[128 = 0]

[ 88 127 179 118 135 123 140 131 161 136 119 144 175 156 139 134 151  94
 128 113 164  99 154  92 104 132 107 108 130 141 136 118 137 151 184 126
  98 165 130 183 125 128 110 119 117 156  72 131 119 123 124 113  66 127
 156 128 143 126 139 163 119  86 117 123 134 128 115 133 116 133 128 127
 173 158 113] | (19):Luf
[114 121 151 137 122 136 135 107 124 130 120 136 150 172 142 134 165  67
 135 126 151 122 180 146  99 110 119 136 129 140 120  92  90 100 248 137
 136 111 129 161 118 125 165 101 102 193  46 111 129 115 147 117 141 133
 117 117 122 136 134 155  91 129  98 133 133 117 135 142  89 134 116 128
 139 158 118] | (18):tabo
[122 116 157 125 115 139 137 144 131 144 116 141 131 170 147 129 141  95
 121 114 133 101 172 112 114 110 124  91 125 144 158 119 118 145 196 145
 140 142 128 144 139 131 128 109 104 191  58 118 121 109 118 104 188 123
 135 119 132 127 150 162 112 109 100 124 137 124 128 110 111 126 122 120
  95 150  98] | (18):Beses
[121 117 129 131 133 138 163 119 151 129 118 128 166 193 138 133 158  76
 123 120 145 106 181 158 111 123 110 111 137 141 128 101 179 125 190 149
 123 140 126 132 122 124 135 104 126 148  75 119 127 119 129 112  88 132
 141 113 123 132 133 158 109 125 102 128 137 127 141 132 117 131 125 123
 138 149 150] | (18):Beses
[116 122 149 135 140 143 135 115 148 134 129 134 185 202 138 128 151  81
 130 119 186 122 180 139  95 127 117 114 113 147 137 104  86 113 191 149
 110 130 127 147 106 147 122 121 121 140  80 140 135 139 112 122 148 126
 141 126 125 126 150 152 113 129 101 120 139 130 136 117 114 132 133 131
 137 166 138] | (19):Zel
[115 118 181 133 121 128 124 129 167 120 122 111 165 161 147 129 136 101
 132 115 161 102 163 126 115 107 123 100 133 149 146 119 195 134 228 129
 135 129 127 147 133 138 138 106  70 179  46 140 127 117 128  95 211 129
 139 118 120 140 181 163 115  80 100 125 141 126 134 116 131 128 109 108
  95 157  97] | (18):tabo
[ 95 117 170 112 145 135 168 131 163 137 133 142 160 210 154 124 154  66
 124 113 204  93 180 103  85 144 105 106 100 136 142 116 146 146 175 143
 100 184 128 167 114 131  95 114 131 152  40 129 121 129 102 109  73 129
 182 128 130 122 159 185 108  99 122 121 135 133 110 121 118 127 122 128
 188 149 158] | (19):Zel
[124 109 178 120 110 132 129 136 161 128 122 139 161 151 145 127 111 125
 126 113 138  93 155  56  94 124 139  90  93 144 155 171 120 165 181 118
 145 136 130 141 120 140 109 135 102 180  30 143 113 135  82 121 221 121
 158 132 143 117 223 168 117  88 121 115 140 129 111  97 114 108 109 126
 100 153 100] | (19):Zel
[117 115 177 119 126 134 141 131 158 127 121 122 151 175 135 127 155 113
 126 121 122  98 171 119 105 120 104  95 135 155 128 123 193 123 194 133
 117 149 120 155 131 133 127  95 102 170  63 126 125 111 106 102 114 118
 143 117 139 131 135 159 114  77 103 118 133 108 123 107 108 128 122 120
 105 164 114] | (18):tabo
[133 116 132 121 131 138 162 129 140 140 119 138 105 192 135 130 149  90
 115 123 147 108 169 132 106 119 116 122 120 143 122 129 176 107 164 151
 126 158 126 130 123 121 132 111 136 150  59 111 127 115 104 114  79 124
 140 120 116 120 138 167 113 110 111 126 133 120 129 130 116 124 129 125
 139 138 150] | (18):Beses
[113 133 145 122 122 139 138 140 133 157 121 147 159 183 151 127 136  49
 128 110 181 116 186 119 100 104 117 115 126 139 139 121 152 139 214 158
 117 159 127 148 120 135 136 112 108 157  46 123 124 114 114 103 123 130
 150 124 122 128 170 168 112  97 104 123 139 134 138 125 125 130 122 122
 152 158 116] | (18):Beses
[116 117 143 134 128 138 130 114 155 119 121  97 171 170 144 128 163  96
 138 119 117 102 176 170 119 106 122 106 155 144 134  82 172 120 252 140
 139 112 124 145 128 126 161  92  91 191  53 114 122 108 152  99 166 129
 124 112 125 138 132 148  98 111  88 125 134 118 151 135  94 134 111 117
  94 158 108] | (18):tabo
[128 108 161 122 112 133 149 134 156 125 121 133 135 157 151 128 115 112
 123 114 122  83 160  89 112 117 149  86 113 132 159 150 168 178 180 127
 169 148 132 114 133 129 122 128 102 202  14 125 110 124 106 105 220 121
 154 123 146 127 199 196 116 102 113 122 138 120 127 117 118 115 105 115
  97 130 114] | (19):Zel
[118 121 183 116 137 130 141 132 160 115 123 114 121 175 125 129 164 105
 125 119 151 111 174 132 117 124  91 114 141 159 109 133 199  88 147 123
 108 162 124 159 129 123 129  99 115 136  89 134 135 108 106 109  58 135
 145 116 116 120  95 162 117  73 107 127 132 124 120 130 132 140 135 126
 127 154 148] | (18):Beses
[102 120 171 125 136 133 127 129 184 107 126 116 183 175 138 129 140  99
 128 111 166 105 169 112 107 129 122  98 123 151 138 131 159 139 174 133
 114 149 122 149 115 132 120 123 107 134  69 151 127 135 113 117 135 132
 159 124 129 127 170 163 122  86 111 125 136 132 131 119 134 131 123 129
 125 163 130] | (19):Luf
[105 132 172 134 127 126 134 117 152 116 131 117 159 157 141 129 168  90
 129 119 145 115 168 156 118 116 113 114 149 145 130  85 144 114 230 130
 120 134 130 165 132 125 154 100  93 177  70 123 126 110 157 106 119 131
 133 117 118 135 112 155 112 103  97 132 135 124 141 141 105 134 118 120
 123 160 109] | (18):tabo
